Here is a tiny trained network, its code and every weight. The questions are about switching its units off for an input and a target symbol, where a switched-off unit gives its printed mean instead of its output.

import numpy as np


def w(rows, s, z=0):
    codes = np.array(rows[::2]) - 128.0
    scale = np.full(codes.shape[1], s)
    scale[-1] = z or s
    return codes * scale


def f(y):
    return np.maximum(y, 0)


def softmax(a):
    e = np.exp(a - a.max(-1, keepdims=True))
    return e / e.sum(-1, keepdims=True)


def log_softmax(a):
    a = a - a.max(-1, keepdims=True)
    return a - np.log(np.exp(a).sum(-1, keepdims=True))


def net(x, mask):
    ids = ['αβγεζθξσφω'.index(c) for c in x.split()]
    T = len(ids)
    res = E[ids] + P[:T]
    r = res
    for j in range(2):
        rows = slice(4 * j, 4 * j + 4)
        q, k, v = (r @ M[0][rows].T for M in (Q, K, V))
        z = softmax(np.where(np.tri(T) > 0, q @ k.T / 4**0.5, -1e9)) @ v
        o = O[0][rows]
        res = res + np.where(mask[j], z, o[:, -1]) @ o[:, :-1]
    y = f(res @ A[0][:, :-1].T + A[0][:, -1])
    res = res + np.where(mask[2:14], y, B[0][:, -1]) @ B[0][:, :-1]
    return log_softmax(res[-1] @ U[:, :-1].T + U[:, -1])


Q, K, V, O, A, B = {}, {}, {}, {}, {}, {}
E = w([
[76,194,195,87],'α',
[139,84,25,134],'β',
[173,42,113,99],'γ',
[133,38,116,124],'ε',
[101,124,143,193],'ζ',
[154,70,91,141],'θ',
[167,52,132,91],'ξ',
[13,217,2,106],'σ',
[107,123,76,47],'φ',
[115,36,164,182],'ω',
],0.018)
P = w([
[74,188,253,192],'0',
[79,69,147,118],'1',
[65,63,156,116],'2',
[116,54,143,114],'3',
[108,50,141,119],'4',
[104,51,145,115],'5',
[114,80,151,106],'6',
[111,64,155,115],'7',
[97,43,148,115],'8',
[100,62,160,108],'9',
[102,51,147,117],'10',
[109,50,149,115],'11',
],0.011)
Q[0] = w([
[251,92,68,9],'h0',
[65,62,222,161],'h0',
[149,147,76,62],'h0',
[89,78,108,157],'h0',
[88,200,21,62],'h1',
[112,125,196,150],'h1',
[92,49,219,91],'h1',
[188,193,88,223],'h1',
],0.011)
K[0] = w([
[53,192,17,65],'h0',
[94,120,164,189],'h0',
[80,143,150,57],'h0',
[38,141,158,120],'h0',
[119,105,58,80],'h1',
[73,116,192,149],'h1',
[117,161,156,250],'h1',
[87,76,116,97],'h1',
],0.014)
V[0] = w([
[110,106,96,124],'h0',
[136,121,152,207],'h0',
[149,117,66,189],'h0',
[168,195,99,114],'h0',
[119,132,250,209],'h1',
[155,123,188,176],'h1',
[91,60,175,88],'h1',
[213,181,176,88],'h1',
],0.011)
O[0] = w([
[193,97,95,111,151],'h0',
[162,136,100,187,116],'h0',
[151,88,101,136,96],'h0',
[74,170,166,123,70],'h0',
[250,165,66,133,98],'h1',
[186,178,85,101,56],'h1',
[188,95,133,174,132],'h1',
[226,254,148,50,4],'h1',
],0.0073,0.011)
A[0] = w([
[136,114,152,158,11],'n0',
[109,131,131,169,133],'n1',
[94,120,165,127,133],'n2',
[89,149,86,104,39],'n3',
[125,109,74,8,150],'n4',
[96,112,100,152,106],'n5',
[140,142,95,158,4],'n6',
[102,168,142,94,140],'n7',
[142,112,148,110,3],'n8',
[145,130,106,178,55],'n9',
[169,102,126,119,86],'n10',
[145,142,86,143,91],'n11',
],0.017,0.0057)
B[0] = w([
[161,212,97,186,132],'n0',
[165,104,168,66,192],'n1',
[180,136,75,120,231],'n2',
[182,140,54,215,191],'n3',
[44,211,191,162,172],'n4',
[168,186,145,125,251],'n5',
[72,76,165,172,138],'n6',
[155,58,111,110,147],'n7',
[230,71,62,196,131],'n8',
[67,123,129,167,145],'n9',
[170,154,77,124,165],'n10',
[36,151,254,155,150],'n11',
],0.0079,0.022)
U = w([
[115,218,99,87,163],'α',
[34,148,169,122,139],'β',
[170,118,91,79,218],'γ',
[183,89,106,173,27],'ε',
[117,164,106,140,47],'ζ',
[73,175,2,133,132],'θ',
[154,130,96,89,166],'ξ',
[108,20,149,43,255],'σ',
[126,117,91,102,46],'φ',
[115,140,140,197,31],'ω',
],0.0081,0.0043)

Each question gives the input, a string of symbols that net reads in full, and the target symbol t.
The units are the heads (4 rows each of Q, K, V and O) and the neurons (one row each of A and B). Each row of codes is followed by its name. A weight is (code - 128) times the scale printed after its matrix; where a second scale follows, it is the last column's (O, A, B and U).
mask holds one flag per unit, heads first, then neurons. A switched-off unit (its flag False) gives its mean, the last column of its rows in O or B, instead of its output. The means were averaged over made-up inputs and are rounded, as every weight is.
A unit's drop is (log p(t) with every unit on - log p(t) with that unit switched off) / (log p(t) with every unit on - log p(t) with every unit switched off).
The circuit of an input: a set's keep is (log p(t) with only the set's units on - log p(t) with every unit switched off) / (log p(t) with every unit on - log p(t) with every unit switched off). Starting from the 12 units with the biggest drops (on a tie, the unit counted first), units are removed one at a time, each time the one whose removal leaves the highest keep (on an exact tie, the one counted first), for as long as the keep stays at least 0.8.
circuit, biggest first: the units of the circuit, biggest drop first
k most important neurons: the k neurons with the biggest drops, biggest first
drop of u: that unit's drop, to one decimal
input α σ ω γ ξ φ σ σ α ξ θ, target α: circuit, biggest first : [h1; n4; h0]
input α σ ε ζ θ σ ξ α ξ ξ ξ, target α: most important neuron : [n4]
input ω σ σ θ, target ω: 2 most important neurons : [n11; n4]
input σ α σ ξ α σ σ θ, target σ: 3 most important neurons : [n3; n5; n2]
input φ ε ω, target ε: 2 most important neurons : [n4; n10]
input σ σ σ ξ γ β α α α, target σ: circuit, biggest first : [n3; n5; n4]
input α α σ ω α γ ε φ α α ξ γ, target α: circuit, biggest first : [h1; n4]
input σ ω σ β α ξ ω σ ζ φ, target β: circuit, biggest first : [n4; h0]
input σ α φ, target β: 2 most important neurons : [n4; n10]
input β γ ω, target ε: 3 most important neurons : [n4; n0; n10]
input α θ σ σ σ σ α ε ε, target α: drop of h1 : 1.0
input α γ α γ γ γ, target α: drop of h1 : 1.0
input α α ω β ξ σ α γ σ σ σ ε, target α: drop of n4 : 0.4
input α ω ξ ξ σ σ ε σ θ, target α: drop of n5 : -0.1
